Below are the code and all the weights of a small trained network. Each question names an input and a class and asks about switching units off, where a switched-off unit gives its printed mean instead of its output.

import numpy as np


def w(rows, s, z=0):
    codes = np.array(rows[::2]) - 128.0
    scale = np.full(codes.shape[1], s)
    scale[-1] = z or s
    return codes * scale


def f(y):
    return y / 2 * (1 + np.tanh(0.7978845608 * (y + 0.044715 * y**3)))


def log_softmax(a):
    a = a - a.max(-1, keepdims=True)
    return a - np.log(np.exp(a).sum(-1, keepdims=True))


def net(x, mask):
    res = np.array(x, float).reshape(1, 8) / 4 @ E
    y = f(res @ A[0][:, :-1].T + A[0][:, -1])
    res = res + np.where(mask, y, B[0][:, -1]) @ B[0][:, :-1]
    return log_softmax(res[-1] @ U[:, :-1].T + U[:, -1])


A, B = {}, {}
E = w([
[123,130,135,128,111,134,140,115,135,113,107],'x0',
[102,184,159,81,142,145,8,119,102,87,60],'x1',
[113,136,139,130,112,132,139,125,137,113,122],'x2',
[138,197,101,58,80,145,149,218,151,219,45],'x3',
[171,135,176,127,165,139,139,148,147,127,130],'x4',
[143,122,143,138,127,122,119,133,139,131,104],'x5',
[145,175,76,151,164,116,128,65,174,187,121],'x6',
[101,134,113,127,113,134,138,119,124,115,124],'x7',
],0.013)
A[0] = w([
[138,156,77,63,82,164,133,221,166,173,91,101],'neuron 0',
[113,193,88,131,167,115,117,98,193,186,121,45],'neuron 1',
[164,175,93,109,95,126,163,164,131,154,115,35],'neuron 2',
[125,39,157,89,64,147,122,255,60,105,145,76],'neuron 3',
[132,52,103,141,111,90,255,146,180,181,151,5],'neuron 4',
[146,152,95,129,141,93,136,72,205,168,128,90],'neuron 5',
],0.0079,0.0029)
B[0] = w([
[122,132,93,110,141,76,105,158,182,55,255,246],'neuron 0',
[146,158,176,99,90,162,119,111,77,190,181,182],'neuron 1',
[138,89,108,144,117,119,185,120,165,95,189,178],'neuron 2',
[161,179,219,157,118,147,193,38,89,193,148,231],'neuron 3',
[69,127,168,47,201,79,120,178,70,140,76,237],'neuron 4',
[95,127,165,174,81,165,199,63,125,103,93,178],'neuron 5',
],0.011,0.012)
U = w([
[136,27,86,183,135,89,141,121,203,2,199,218],'0',
[153,192,127,175,45,189,219,84,113,209,103,4],'1',
[56,166,129,14,172,87,68,184,97,107,24,172],'2',
],0.0089,0.0018)

Each question gives the input, the list of numbers given to net, and the class t.
The units are the neurons (one row each of A and B). Each row of codes is followed by its name. A weight is (code - 128) times the scale printed after its matrix; where a second scale follows, it is the last column's (A, B and U).
mask holds one flag per neuron, in row order. A switched-off neuron (its flag False) gives its mean, the last column of its row in B, instead of its output. The means were averaged over made-up inputs and are rounded, as every weight is.
A unit's drop is (log p(t) with every unit on - log p(t) with that unit switched off) / (log p(t) with every unit on - log p(t) with every unit switched off).
The circuit of an input: a set's keep is (log p(t) with only the set's units on - log p(t) with every unit switched off) / (log p(t) with every unit on - log p(t) with every unit switched off). Starting from all 6 units, units are removed one at a time, each time the one whose removal leaves the highest keep (on an exact tie, the one counted first), for as long as the keep stays at least 0.8.
circuit, biggest first: the units of the circuit, biggest drop first
top k neurons: the k neurons with the biggest drops, biggest first
drop when u is switched off: that unit's drop, to one decimal
input [2,-6,-3,6,-2,-7,1,-2], class 0: circuit, biggest first -> (neuron 0)
input [-4,7,-1,-5,8,-8,8,3], class 1: top 2 neurons -> (neuron 4; neuron 0)
input [-6,2,-1,-2,-7,8,5,8], class 1: top 2 neurons -> (neuron 4; neuron 0)
input [4,-6,-2,-6,-2,3,-7,-8], class 1: circuit, biggest first -> (neuron 3; neuron 0)
input [1,-3,0,-2,-8,0,1,-5], class 2: top 4 neurons -> (neuron 0; neuron 3; neuron 2; neuron 4)
input [6,5,-4,4,5,-2,-6,2], class 1: top 2 neurons -> (neuron 3; neuron 4)
input [-1,5,2,2,-3,-5,5,0], class 1: top 3 neurons -> (neuron 4; neuron 1; neuron 5)
input [-2,-8,-3,-6,2,4,0,0], class 2: top 2 neurons -> (neuron 4; neuron 0)
input [-6,-8,-3,2,3,6,5,5], class 2: top 2 neurons -> (neuron 4; neuron 3)
input [-6,-5,6,-3,-6,4,-2,2], class 2: top 2 neurons -> (neuron 4; neuron 0)
input [1,3,5,5,7,6,-7,-2], class 1: top 2 neurons -> (neuron 3; neuron 4)
input [-6,-3,-6,2,2,3,1,-5], class 2: circuit, biggest first -> (neuron 3; neuron 4)
input [-3,6,-3,5,8,-3,6,1], class 1: top 3 neurons -> (neuron 1; neuron 4; neuron 5)
input [8,-7,-2,-5,-5,4,2,-1], class 2: circuit, biggest first -> (neuron 4)
input [-6,-5,-1,-2,-4,-6,-4,4], class 2: top 2 neurons -> (neuron 4; neuron 5)
input [6,-7,-7,8,4,2,4,6], class 0: top 2 neurons -> (neuron 0; neuron 2)
input [6,2,-5,2,4,5,-4,3], class 1: top 2 neurons -> (neuron 4; neuron 3)
input [7,4,-5,8,6,1,0,4], class 0: drop when neuron 0 is switched off -> 0.3
input [-6,-7,4,3,2,6,-4,-8], class 2: drop when neuron 3 is switched off -> 0.0
input [6,-1,1,7,0,8,2,-3], class 0: drop when neuron 0 is switched off -> 0.4
input [7,-2,-7,-4,7,5,-7,-8], class 1: circuit, biggest first -> (neuron 3)
